Here is a tiny trained network, its code and every weight. The questions are about switching its units off for an input and a class, where a switched-off unit gives its printed mean instead of its output.

import numpy as np


def w(rows, s, z=0):
    codes = np.array(rows[::2]) - 128.0
    scale = np.full(codes.shape[1], s)
    scale[-1] = z or s
    return codes * scale


def norm(h):
    return h / np.sqrt((h * h).mean(-1, keepdims=True) + 1e-5)


def f(y):
    return np.maximum(y, 0)


def log_softmax(a):
    a = a - a.max(-1, keepdims=True)
    return a - np.log(np.exp(a).sum(-1, keepdims=True))


def net(x, mask):
    res = np.array(x, float).reshape(1, 8) / 4 @ E
    u = 0
    for l in range(2):
        y = f(norm(res) @ A[l][:, :-1].T + A[l][:, -1])
        res = res + np.where(mask[u : u + 13], y, B[l][:, -1]) @ B[l][:, :-1]
        u += 13
    return log_softmax(norm(res)[-1] @ U[:, :-1].T + U[:, -1])


A, B = {}, {}
E = w([
[187,67,139,156,169,171,58,138,161,60,32,162],'x0',
[130,117,123,120,119,135,128,135,131,141,130,126],'x1',
[57,127,194,158,67,151,24,160,140,81,185,124],'x2',
[148,140,224,28,75,47,135,170,128,116,62,201],'x3',
[118,119,198,59,193,144,133,127,124,120,126,1],'x4',
[121,126,133,144,137,111,127,116,110,112,126,130],'x5',
[130,131,130,133,131,119,123,115,124,115,128,129],'x6',
[78,105,202,149,41,218,193,32,139,146,70,140],'x7',
],0.0087)
A[0] = w([
[164,148,33,193,79,105,126,177,118,97,102,213,52],'L0N1',
[89,156,143,116,74,114,37,130,108,150,189,114,42],'L0N2',
[195,110,170,50,109,49,81,160,104,127,92,170,4],'L0N3',
[123,123,74,213,215,211,63,108,152,137,151,102,13],'L0N4',
[122,122,187,155,80,161,2,159,123,62,183,141,29],'L0N5',
[156,47,138,167,203,199,99,145,146,43,65,164,57],'L0N6',
[159,169,57,68,120,91,152,52,81,175,130,108,104],'L0N7',
[238,115,92,145,186,99,205,117,111,148,51,137,2],'L0N8',
[123,74,91,107,156,157,21,177,145,106,47,136,20],'L0N9',
[138,128,192,82,232,148,115,151,132,101,100,9,72],'L0N10',
[140,200,74,199,101,131,123,155,170,158,119,197,34],'L0N11',
[187,110,45,119,207,34,23,190,143,113,169,104,25],'L0N12',
[102,206,130,107,56,150,109,148,99,114,212,103,100],'L0N13',
],0.0087,0.0047)
B[0] = w([
[105,82,186,20,166,111,62,62,84,169,188,126,203],'L0N1',
[124,106,154,175,195,123,110,158,166,120,103,138,176],'L0N2',
[91,155,116,102,83,143,184,154,97,51,119,155,191],'L0N3',
[86,67,48,90,23,136,179,109,127,43,138,67,203],'L0N4',
[39,62,123,175,217,158,114,185,234,163,66,133,207],'L0N5',
[246,196,191,181,45,113,148,126,164,158,185,114,206],'L0N6',
[119,107,155,185,158,113,109,163,201,108,146,82,188],'L0N7',
[65,10,127,197,217,134,73,208,254,152,56,113,187],'L0N8',
[218,152,156,167,127,34,147,119,127,157,145,137,192],'L0N9',
[146,63,141,66,151,161,38,67,127,147,198,233,213],'L0N10',
[163,80,142,108,179,159,72,90,97,104,164,154,177],'L0N11',
[89,246,104,138,145,195,108,195,44,193,84,122,254],'L0N12',
[190,84,145,150,143,68,158,140,151,158,122,92,188],'L0N13',
],0.0089,0.0099)
A[1] = w([
[211,102,140,186,150,103,130,183,145,143,93,111,230],'L1N1',
[120,119,26,186,121,166,122,127,127,133,214,45,236],'L1N2',
[95,163,215,64,141,66,137,218,129,94,68,217,135],'L1N3',
[109,119,155,172,63,192,181,25,112,163,15,131,40],'L1N4',
[142,143,76,98,220,82,226,76,150,160,111,154,102],'L1N5',
[131,169,155,64,78,91,182,152,174,42,80,186,23],'L1N6',
[132,108,153,78,157,152,90,46,69,182,175,203,3],'L1N7',
[103,123,98,211,81,81,99,103,104,147,111,222,170],'L1N8',
[143,132,165,204,110,112,82,128,124,94,172,170,125],'L1N9',
[92,140,174,151,169,70,207,136,122,161,254,97,76],'L1N10',
[92,123,169,82,91,101,104,162,156,144,94,44,77],'L1N11',
[181,158,153,160,134,11,157,146,101,167,176,101,121],'L1N12',
[115,109,219,179,83,220,149,39,156,129,70,132,169],'L1N13',
],0.0083,0.0027)
B[1] = w([
[113,180,185,162,89,86,166,112,148,139,170,122,227],'L1N1',
[102,115,164,87,53,92,210,88,92,53,41,181,254],'L1N2',
[97,73,58,138,66,164,201,59,99,65,112,75,239],'L1N3',
[119,193,126,107,170,115,62,199,87,112,134,132,175],'L1N4',
[84,79,211,202,161,108,77,134,186,123,129,133,155],'L1N5',
[121,108,65,196,74,116,141,83,100,76,131,79,166],'L1N6',
[108,113,133,43,179,187,74,83,102,127,190,120,184],'L1N7',
[156,109,184,54,196,189,136,100,174,182,176,87,167],'L1N8',
[160,125,111,114,143,107,140,68,163,178,93,95,182],'L1N9',
[255,139,149,135,79,142,94,132,182,144,132,168,194],'L1N10',
[136,117,80,152,172,144,103,78,143,122,110,155,162],'L1N11',
[196,198,150,159,73,143,126,79,154,132,146,153,176],'L1N12',
[129,206,51,110,189,89,122,218,61,164,142,138,226],'L1N13',
],0.0091,0.0088)
U = w([
[92,53,62,127,51,131,199,72,99,43,103,114,249],'0',
[68,41,150,192,174,95,126,176,251,160,84,125,118],'1',
[147,47,142,46,161,160,63,45,121,151,188,163,95],'2',
[227,182,164,175,70,83,142,97,179,139,143,149,152],'3',
[95,249,87,109,162,130,121,218,50,150,108,141,10],'4',
],0.014,0.002)

Each question gives the input, the list of numbers given to net, and the class t.
The units are the neurons (one row each of A and B). Each row of codes is followed by its name. A weight is (code - 128) times the scale printed after its matrix; where a second scale follows, it is the last column's (A, B and U).
mask holds one flag per neuron, layer by layer. A switched-off neuron (its flag False) gives its mean, the last column of its row in B, instead of its output. The means were averaged over made-up inputs and are rounded, as every weight is.
A unit's drop is (log p(t) with every unit on - log p(t) with that unit switched off) / (log p(t) with every unit on - log p(t) with every unit switched off).
The circuit of an input: a set's keep is (log p(t) with only the set's units on - log p(t) with every unit switched off) / (log p(t) with every unit on - log p(t) with every unit switched off). Starting from the 12 units with the biggest drops (on a tie, the unit counted first), units are removed one at a time, each time the one whose removal leaves the highest keep (on an exact tie, the one counted first), for as long as the keep stays at least 0.8.
units of the circuit, in order: the units of the circuit, biggest drop first
most important unit: the unit with the biggest drop
k most important neurons: the k neurons with the biggest drops, biggest first
top k neurons in layer l: the k neurons of layer l with the biggest drops, biggest first
input [1,6,-6,-5,3,0,-6,3], class 1: units of the circuit, in order : [L0N8]
input [-7,2,-2,-5,7,7,0,-5], class 2: 3 most important neurons : [L0N10 L0N6 L0N9]
input [-8,-5,5,6,7,-7,-2,-5], class 3: top 2 neurons in layer 0 : [L0N13 L0N1]
input [-4,0,-5,5,-3,-2,3,-2], class 0: 3 most important neurons : [L0N3 L1N3 L0N5]
input [6,-5,-5,-7,-8,1,0,4], class 2: 4 most important neurons : [L0N1 L0N11 L1N3 L1N8]
input [-5,-8,8,1,8,1,8,-1], class 1: top 3 neurons in layer 0 : [L0N5 L0N2 L0N1]
input [6,-6,-7,3,6,-2,5,1], class 1: top 2 neurons in layer 0 : [L0N8 L0N1]
input [8,4,5,2,-6,2,1,-1], class 3: 2 most important neurons : [L0N6 L0N9]
input [5,-3,2,-1,-5,7,1,5], class 2: 2 most important neurons : [L0N1 L0N12]
input [-7,4,3,-6,-5,-8,-5,-7], class 3: 3 most important neurons : [L0N13 L1N10 L1N3]
input [4,8,-5,-2,-3,8,2,6], class 4: 2 most important neurons : [L1N13 L1N4]
input [-3,-5,-6,7,-8,-2,7,6], class 2: 3 most important neurons : [L0N1 L1N8 L0N4]
input [-5,5,-6,-1,2,-1,5,-3], class 1: top 2 neurons in layer 0 : [L0N8 L0N6]
input [4,8,2,-6,-3,-8,-4,-4], class 0: units of the circuit, in order : [L0N4]
input [2,0,5,-3,0,-5,-7,6], class 4: 4 most important neurons : [L1N13 L0N8 L1N4 L0N7]
input [5,7,3,-4,0,1,2,-5], class 3: 3 most important neurons : [L0N6 L0N9 L1N13]
input [6,7,3,-4,-4,7,-4,-6], class 3: top 3 neurons in layer 0 : [L0N6 L0N9 L0N10]
input [7,-3,-8,-1,-3,1,-6,8], class 1: top 3 neurons in layer 0 : [L0N8 L0N12 L0N3]
input [8,7,5,-1,1,-7,-5,7], class 3: top 3 neurons in layer 0 : [L0N6 L0N12 L0N9]
input [-1,8,-4,6,0,-2,1,-5], class 0: most important unit : L1N3
